Here is a tiny trained network, its code and every weight. The questions are about switching its units off for an input and a target symbol, where a switched-off unit gives its printed mean instead of its output.

import numpy as np


def w(rows, s, z=0):
    codes = np.array(rows[::2]) - 128.0
    scale = np.full(codes.shape[1], s)
    scale[-1] = z or s
    return codes * scale


def f(y):
    return np.maximum(y, 0)


def softmax(a):
    e = np.exp(a - a.max(-1, keepdims=True))
    return e / e.sum(-1, keepdims=True)


def log_softmax(a):
    a = a - a.max(-1, keepdims=True)
    return a - np.log(np.exp(a).sum(-1, keepdims=True))


def net(x, mask):
    ids = ['Πγδηθμ'.index(c) for c in x.split()]
    T = len(ids)
    res = E[ids] + P[:T]
    u = 0
    for l in range(2):
        q, k, v = (res @ M[l].T for M in (Q, K, V))
        z = softmax(np.where(np.tri(T) > 0, q @ k.T / 2**0.5, -1e9)) @ v
        res = res + np.where(mask[u], z, O[l][:, -1]) @ O[l][:, :-1]
        u += 1
        y = f(res @ A[l][:, :-1].T + A[l][:, -1])
        res = res + np.where(mask[u : u + 12], y, B[l][:, -1]) @ B[l][:, :-1]
        u += 12
    return log_softmax(res[-1] @ U[:, :-1].T + U[:, -1])


Q, K, V, O, A, B = {}, {}, {}, {}, {}, {}
E = w([
[148,180,161,99],'Π',
[188,252,111,138],'γ',
[139,84,138,162],'δ',
[218,169,169,240],'η',
[196,69,153,72],'θ',
[126,61,142,199],'μ',
],0.016)
P = w([
[58,164,79,36],'0',
[106,2,220,161],'1',
[131,5,192,160],'2',
[164,57,167,141],'3',
[173,97,181,120],'4',
[208,118,168,116],'5',
[204,134,184,107],'6',
[181,160,219,92],'7',
[178,174,223,90],'8',
],0.0083)
Q[0] = w([
[39,131,72,106],'0.h1',
[137,255,73,28],'0.h1',
],0.0076)
K[0] = w([
[142,7,186,251],'0.h1',
[65,229,254,211],'0.h1',
],0.0064)
V[0] = w([
[141,154,2,245],'0.h1',
[44,118,95,24],'0.h1',
],0.0077)
O[0] = w([
[11,161,83,174,1],'0.h1',
[166,131,64,85,121],'0.h1',
],0.012,0.005)
A[0] = w([
[28,41,125,190,94],'0.n1',
[232,83,144,178,78],'0.n2',
[72,82,61,129,21],'0.n3',
[59,2,128,142,61],'0.n4',
[16,31,86,125,87],'0.n5',
[151,67,73,89,2],'0.n6',
[16,175,58,195,51],'0.n7',
[174,120,165,112,80],'0.n8',
[208,177,245,115,174],'0.n9',
[247,205,138,123,235],'0.n10',
[38,57,95,113,148],'0.n11',
[150,149,143,177,215],'0.n12',
],0.0095,0.0055)
B[0] = w([
[83,252,149,191,135],'0.n1',
[79,126,167,119,202],'0.n2',
[189,167,116,254,128],'0.n3',
[203,31,40,46,137],'0.n4',
[162,248,43,207,132],'0.n5',
[64,165,209,214,137],'0.n6',
[34,84,241,115,132],'0.n7',
[113,71,178,154,174],'0.n8',
[91,70,22,210,252],'0.n9',
[117,45,211,129,240],'0.n10',
[198,139,65,211,131],'0.n11',
[58,50,173,100,165],'0.n12',
],0.0079,0.022)
Q[1] = w([
[185,255,96,13],'1.h1',
[219,83,98,174],'1.h1',
],0.0096)
K[1] = w([
[168,7,128,181],'1.h1',
[118,154,146,151],'1.h1',
],0.013)
V[1] = w([
[173,107,3,252],'1.h1',
[225,145,60,55],'1.h1',
],0.0083)
O[1] = w([
[249,90,198,178,86],'1.h1',
[124,107,21,141,10],'1.h1',
],0.012,0.013)
A[1] = w([
[104,174,192,52,68],'1.n1',
[164,204,95,168,17],'1.n2',
[192,142,111,187,48],'1.n3',
[123,108,36,88,45],'1.n4',
[82,96,62,154,153],'1.n5',
[187,158,84,47,40],'1.n6',
[170,131,175,143,105],'1.n7',
[191,125,128,148,214],'1.n8',
[125,191,38,112,63],'1.n9',
[80,109,70,124,174],'1.n10',
[99,89,133,191,111],'1.n11',
[199,250,28,16,4],'1.n12',
],0.011)
B[1] = w([
[185,122,74,120,187],'1.n1',
[165,81,128,137,130],'1.n2',
[167,108,141,152,157],'1.n3',
[77,78,234,82,129],'1.n4',
[156,157,162,88,184],'1.n5',
[93,39,113,134,128],'1.n6',
[126,179,119,108,196],'1.n7',
[81,119,53,140,189],'1.n8',
[170,133,58,31,130],'1.n9',
[156,122,147,50,177],'1.n10',
[115,174,138,112,250],'1.n11',
[172,163,7,62,128],'1.n12',
],0.013,0.021)
U = w([
[54,82,44,163,233],'Π',
[217,104,145,133,2],'γ',
[204,2,151,70,76],'δ',
[173,157,166,120,188],'η',
[94,91,178,157,4],'θ',
[125,133,98,80,79],'μ',
],0.0091,0.0056)

Each question gives the input, a string of symbols that net reads in full, and the target symbol t.
The units are the heads (2 rows each of Q, K, V and O) and the neurons (one row each of A and B). Each row of codes is followed by its name. A weight is (code - 128) times the scale printed after its matrix; where a second scale follows, it is the last column's (O, A, B and U).
mask holds one flag per unit, layer by layer, with each layer's heads first. A switched-off unit (its flag False) gives its mean, the last column of its rows in O or B, instead of its output. The means were averaged over made-up inputs and are rounded, as every weight is.
A unit's drop is (log p(t) with every unit on - log p(t) with that unit switched off) / (log p(t) with every unit on - log p(t) with every unit switched off).
The circuit of an input: a set's keep is (log p(t) with only the set's units on - log p(t) with every unit switched off) / (log p(t) with every unit on - log p(t) with every unit switched off). Starting from the 12 units with the biggest drops (on a tie, the unit counted first), units are removed one at a time, each time the one whose removal leaves the highest keep (on an exact tie, the one counted first), for as long as the keep stays at least 0.8.
units of the circuit, in order: the units of the circuit, biggest drop first
top k neurons: the k neurons with the biggest drops, biggest first
top k neurons in layer l: the k neurons of layer l with the biggest drops, biggest first
input θ δ θ Π Π γ μ, target θ: units of the circuit, in order	(1.n1; 1.n10)
input μ θ θ θ θ δ δ, target γ: top neuron in layer 1	(1.n7)
input Π γ Π η Π γ, target δ: top 2 neurons in layer 0	(0.n9; 0.n2)
input δ μ μ η, target Π: top 3 neurons	(0.n9; 1.n8; 0.n4)
input γ Π δ Π Π η δ, target μ: units of the circuit, in order	(0.n9; 0.h1; 1.h1; 0.n7)
input η η θ δ μ γ Π Π θ, target η: units of the circuit, in order	(1.h1; 1.n7; 0.h1)
input γ δ Π μ γ Π Π, target μ: top 2 neurons	(0.n9; 0.n7)
input η Π θ Π γ δ, target η: units of the circuit, in order	(1.h1; 0.h1; 1.n7)
input μ θ δ θ, target γ: units of the circuit, in order	(1.h1; 0.h1; 1.n7; 0.n11)
input Π η η θ Π μ θ η, target δ: top 2 neurons	(0.n9; 1.n5)
input δ δ δ δ, target Π: top 4 neurons in layer 1	(1.n8; 1.n10; 1.n5; 1.n1)
input δ δ μ Π θ Π θ δ, target Π: top 3 neurons	(0.n9; 1.n8; 1.n10)
input θ θ μ μ μ, target θ: top 2 neurons	(0.n6; 1.n1)
input μ θ θ Π Π, target γ: top 2 neurons in layer 1	(1.n7; 1.n3)
input θ γ μ θ Π η δ γ, target θ: top 2 neurons in layer 0	(0.n9; 0.n2)
input δ Π Π δ μ μ, target Π: top 2 neurons	(0.n9; 1.n8)
input μ θ Π δ μ γ δ θ η, target γ: top neuron in layer 1	(1.n3)
input θ η Π δ Π θ Π, target θ: top 2 neurons in layer 0	(0.n9; 0.n10)
input γ μ γ Π Π, target μ: top 3 neurons	(0.n9; 0.n4; 0.n7)
input γ Π μ γ, target μ: top neuron	(0.n9)
input θ μ Π θ Π γ, target θ: top 4 neurons in layer 1	(1.n5; 1.n10; 1.n1; 1.n8)
input μ θ μ θ η, target γ: top 4 neurons	(0.n11; 0.n5; 1.n7; 1.n3)
input γ Π μ, target μ: top 2 neurons	(0.n9; 0.n1)
input δ θ γ Π μ μ θ Π, target Π: top 3 neurons	(0.n9; 1.n8; 1.n10)
input η γ Π δ, target η: top 2 neurons in layer 0	(0.n1; 0.n10)
input δ Π Π, target Π: top 2 neurons in layer 0	(0.n9; 0.n10)
input δ Π θ θ η, target Π: top 3 neurons	(0.n9; 1.n8; 1.n10)
input η γ γ θ θ μ μ μ, target η: top neuron	(1.n1)
input μ δ Π γ, target γ: top 2 neurons in layer 1	(1.n3; 1.n7)
input Π μ θ Π γ θ γ Π γ, target δ: top 3 neurons	(0.n9; 1.n7; 0.n2)
